Here is a tiny trained network, its code and every weight. The questions are about switching its units off for an input and a class, where a switched-off unit gives its printed mean instead of its output.

import numpy as np


def w(rows, s, z=0):
    codes = np.array(rows[::2]) - 128.0
    scale = np.full(codes.shape[1], s)
    scale[-1] = z or s
    return codes * scale


def norm(h):
    return h / np.sqrt((h * h).mean(-1, keepdims=True) + 1e-5)


def f(y):
    return y / 2 * (1 + np.tanh(0.7978845608 * (y + 0.044715 * y**3)))


def log_softmax(a):
    a = a - a.max(-1, keepdims=True)
    return a - np.log(np.exp(a).sum(-1, keepdims=True))


def net(x, mask):
    res = np.array(x, float).reshape(1, 4) / 4 @ E
    u = 0
    for l in range(3):
        y = f(norm(res) @ A[l][:, :-1].T + A[l][:, -1])
        res = res + np.where(mask[u : u + 13], y, B[l][:, -1]) @ B[l][:, :-1]
        u += 13
    return log_softmax(norm(res)[-1] @ U[:, :-1].T + U[:, -1])


A, B = {}, {}
E = w([
[175,77,132,120,216,43,83,61,169,90,75],'x0',
[176,221,213,47,50,115,123,119,59,17,41],'x1',
[30,253,150,207,127,10,121,116,143,132,147],'x2',
[157,187,39,43,150,95,64,204,138,128,171],'x3',
],0.0017)
A[0] = w([
[170,71,137,161,242,59,55,92,173,56,71,39],'0.n0',
[81,50,240,226,76,164,188,61,144,174,55,70],'0.n1',
[80,226,150,201,157,57,111,110,124,164,150,60],'0.n2',
[107,91,208,196,154,176,248,36,159,127,84,56],'0.n3',
[93,190,109,156,42,226,220,218,112,127,211,103],'0.n4',
[236,3,114,65,118,244,106,152,111,150,111,96],'0.n5',
[141,192,39,5,178,82,62,219,169,138,186,46],'0.n6',
[193,74,156,156,232,69,20,88,194,107,42,36],'0.n7',
[157,167,17,29,130,63,59,195,138,126,193,3],'0.n8',
[69,26,26,185,208,117,179,109,222,225,227,54],'0.n9',
[39,217,158,158,115,9,136,90,153,155,192,100],'0.n10',
[64,176,171,156,148,45,85,140,93,185,153,35],'0.n11',
[157,138,128,130,133,111,110,169,127,111,145,81],'0.n12',
],0.0021,0.0017)
B[0] = w([
[99,141,90,68,108,102,169,73,77,170,139,144],'0.n0',
[154,82,120,152,139,102,82,174,81,87,203,171],'0.n1',
[156,95,84,96,135,186,170,143,161,81,148,169],'0.n2',
[156,84,151,129,138,97,97,157,77,93,188,147],'0.n3',
[123,84,91,71,142,25,149,5,93,182,123,204],'0.n4',
[102,183,109,137,143,128,213,127,196,57,174,195],'0.n5',
[160,54,181,189,120,110,104,131,72,89,175,187],'0.n6',
[126,135,99,98,79,103,200,69,78,184,162,147],'0.n7',
[133,59,201,185,114,121,123,115,91,99,181,160],'0.n8',
[165,165,174,120,123,157,62,155,138,154,21,251],'0.n9',
[160,80,112,106,117,184,181,137,170,86,118,209],'0.n10',
[152,118,108,118,123,150,170,132,143,98,149,139],'0.n11',
[122,104,158,130,108,120,130,122,140,132,137,115],'0.n12',
],0.0034,0.0021)
A[1] = w([
[96,111,121,176,165,144,102,159,158,203,135,65],'1.n0',
[179,124,83,88,157,130,75,170,126,106,195,76],'1.n1',
[154,94,83,109,158,215,247,156,231,56,183,77],'1.n2',
[32,244,126,220,126,38,119,109,173,109,150,25],'1.n3',
[165,198,188,76,23,104,127,83,76,40,92,140],'1.n4',
[69,100,68,93,96,81,160,67,99,211,143,64],'1.n5',
[112,100,171,159,121,145,135,103,144,136,138,99],'1.n6',
[129,145,137,171,154,141,77,191,70,116,185,86],'1.n7',
[126,210,56,43,131,111,40,190,161,133,173,7],'1.n8',
[60,156,135,131,39,233,156,205,57,187,173,67],'1.n9',
[94,125,88,97,121,113,158,88,93,219,149,100],'1.n10',
[38,207,121,242,105,6,133,148,186,93,141,60],'1.n11',
[212,84,110,86,143,254,147,102,135,126,135,69],'1.n12',
],0.0024,0.0017)
B[1] = w([
[98,170,171,93,106,139,113,133,121,97,89,147],'1.n0',
[125,105,165,164,95,104,160,161,89,79,153,136],'1.n1',
[105,194,147,96,110,122,175,149,178,65,140,179],'1.n2',
[162,36,119,76,176,194,196,143,166,107,152,133],'1.n3',
[113,122,105,155,162,165,77,163,180,206,131,253],'1.n4',
[137,155,119,100,117,125,135,97,69,133,100,138],'1.n5',
[113,133,119,102,131,131,96,119,109,92,148,123],'1.n6',
[176,97,149,113,111,90,78,114,132,108,152,126],'1.n7',
[95,36,172,175,130,146,118,68,86,98,139,113],'1.n8',
[146,107,55,84,210,2,145,40,84,162,134,148],'1.n9',
[127,194,126,104,130,133,132,76,86,123,132,140],'1.n10',
[169,83,72,62,123,212,185,129,159,66,173,155],'1.n11',
[82,137,89,146,101,127,175,127,167,85,157,145],'1.n12',
],0.0029,0.0021)
A[2] = w([
[146,94,59,170,157,143,107,147,158,203,218,159],'2.n0',
[152,142,173,76,83,110,142,106,49,66,128,117],'2.n1',
[167,160,100,122,160,149,139,171,114,141,135,141],'2.n2',
[107,35,246,236,125,111,128,130,48,95,200,13],'2.n3',
[118,65,203,110,187,107,134,70,145,108,66,64],'2.n4',
[180,75,113,84,205,49,114,52,177,95,51,135],'2.n5',
[120,166,153,135,111,207,23,177,154,187,35,101],'2.n6',
[89,131,103,214,173,213,58,159,225,254,154,40],'2.n7',
[154,49,165,218,151,143,109,137,16,71,176,89],'2.n8',
[89,165,103,118,143,171,204,128,215,14,159,19],'2.n9',
[68,89,208,210,112,197,162,26,111,107,112,91],'2.n10',
[165,253,220,92,74,149,80,185,124,104,40,100],'2.n11',
[63,154,75,54,120,108,161,55,41,203,135,1],'2.n12',
],0.0026,0.00086)
B[2] = w([
[130,153,168,165,88,117,96,117,116,92,73,220],'2.n0',
[100,100,113,184,184,137,109,116,185,194,142,142],'2.n1',
[84,99,199,135,94,111,137,107,131,99,121,149],'2.n2',
[170,95,109,95,113,77,4,168,133,88,192,196],'2.n3',
[125,172,73,110,80,126,135,174,100,151,140,126],'2.n4',
[60,206,127,105,41,155,190,127,60,171,188,180],'2.n5',
[56,124,118,168,176,141,118,152,143,150,45,219],'2.n6',
[76,159,190,162,185,164,78,143,126,110,14,251],'2.n7',
[137,130,143,151,106,57,43,187,171,87,194,189],'2.n8',
[158,86,131,79,124,205,198,216,213,86,114,246],'2.n9',
[187,121,96,83,119,73,47,183,105,102,198,133],'2.n10',
[56,70,119,242,212,155,74,129,164,177,57,193],'2.n11',
[176,171,146,112,131,66,156,75,92,155,120,193],'2.n12',
],0.0027,0.0016)
U = w([
[72,135,148,185,181,171,67,146,159,160,1,253],'0',
[143,120,111,84,118,190,235,164,212,45,160,157],'1',
[172,82,141,147,105,50,24,159,101,78,228,62],'2',
[131,186,98,84,111,72,184,24,47,205,137,22],'3',
],0.0065,0.0005)

Each question gives the input, the list of numbers given to net, and the class t.
The units are the neurons (one row each of A and B). Each row of codes is followed by its name. A weight is (code - 128) times the scale printed after its matrix; where a second scale follows, it is the last column's (A, B and U).
mask holds one flag per neuron, layer by layer. A switched-off neuron (its flag False) gives its mean, the last column of its row in B, instead of its output. The means were averaged over made-up inputs and are rounded, as every weight is.
A unit's drop is (log p(t) with every unit on - log p(t) with that unit switched off) / (log p(t) with every unit on - log p(t) with every unit switched off).
The circuit of an input: a set's keep is (log p(t) with only the set's units on - log p(t) with every unit switched off) / (log p(t) with every unit on - log p(t) with every unit switched off). Starting from the 12 units with the biggest drops (on a tie, the unit counted first), units are removed one at a time, each time the one whose removal leaves the highest keep (on an exact tie, the one counted first), for as long as the keep stays at least 0.8.
units of the circuit, in order: the units of the circuit, biggest drop first
most important unit: the unit with the biggest drop
k most important neurons: the k neurons with the biggest drops, biggest first
top k neurons in layer l: the k neurons of layer l with the biggest drops, biggest first
input [-1,-5,7,-7], class 1: 3 most important neurons => [0.n6 1.n11 0.n8]
input [-1,-6,8,-1], class 1: most important unit => 1.n11
input [-8,-7,-6,5], class 3: 2 most important neurons => [0.n4 1.n9]
input [-3,-8,-7,-1], class 0: units of the circuit, in order => [0.n9 2.n7]
input [-7,-6,6,1], class 3: 3 most important neurons => [0.n4 0.n5 1.n9]
input [5,4,-3,-5], class 2: units of the circuit, in order => [0.n1 0.n3 2.n8]
input [8,-6,2,2], class 3: 3 most important neurons => [0.n7 0.n0 1.n4]
input [7,-6,8,0], class 1: units of the circuit, in order => [0.n4 1.n11 1.n3]
input [-4,-4,-1,4], class 0: 2 most important neurons => [0.n9 0.n1]
input [-8,-2,6,1], class 3: 2 most important neurons => [0.n4 0.n5]
input [-4,-4,7,-8], class 2: units of the circuit, in order => [0.n1 2.n3]
input [-7,6,-3,-7], class 2: 4 most important neurons => [0.n1 0.n9 0.n3 0.n0]
input [0,3,-7,-8], class 2: 3 most important neurons => [0.n1 0.n3 0.n10]
input [-6,4,7,-6], class 1: most important neuron => [0.n6]
input [-8,5,0,-8], class 2: units of the circuit, in order => [0.n1 2.n3 2.n10]
input [4,-4,2,-5], class 2: 4 most important neurons => [0.n3 0.n1 1.n4 0.n4]
input [4,-3,3,-3], class 3: 4 most important neurons => [0.n0 0.n7 0.n5 1.n4]
input [3,-8,-4,8], class 0: top 3 neurons in layer 0 => [0.n9 0.n1 0.n3]
input [-8,0,1,-7], class 3: top 3 neurons in layer 0 => [0.n4 0.n6 0.n8]
input [6,4,-5,-7], class 2: 3 most important neurons => [0.n1 0.n4 0.n3]
input [-6,-7,8,-3], class 1: top 4 neurons in layer 2 => [2.n11 2.n9 2.n6 2.n1]
input [7,8,-6,-1], class 0: top 4 neurons in layer 1 => [1.n9 1.n4 1.n11 1.n3]
input [-6,-4,0,1], class 3: units of the circuit, in order => [0.n4]
input [3,2,-2,-2], class 3: 2 most important neurons => [0.n7 0.n0]
input [8,-6,8,3], class 1: top 2 neurons in layer 0 => [0.n4 0.n10]
input [-2,-1,3,-4], class 2: 3 most important neurons => [0.n1 0.n3 0.n5]
input [5,5,7,3], class 1: most important unit => 0.n9
input [-6,7,-3,-2], class 0: top 2 neurons in layer 0 => [0.n7 0.n0]
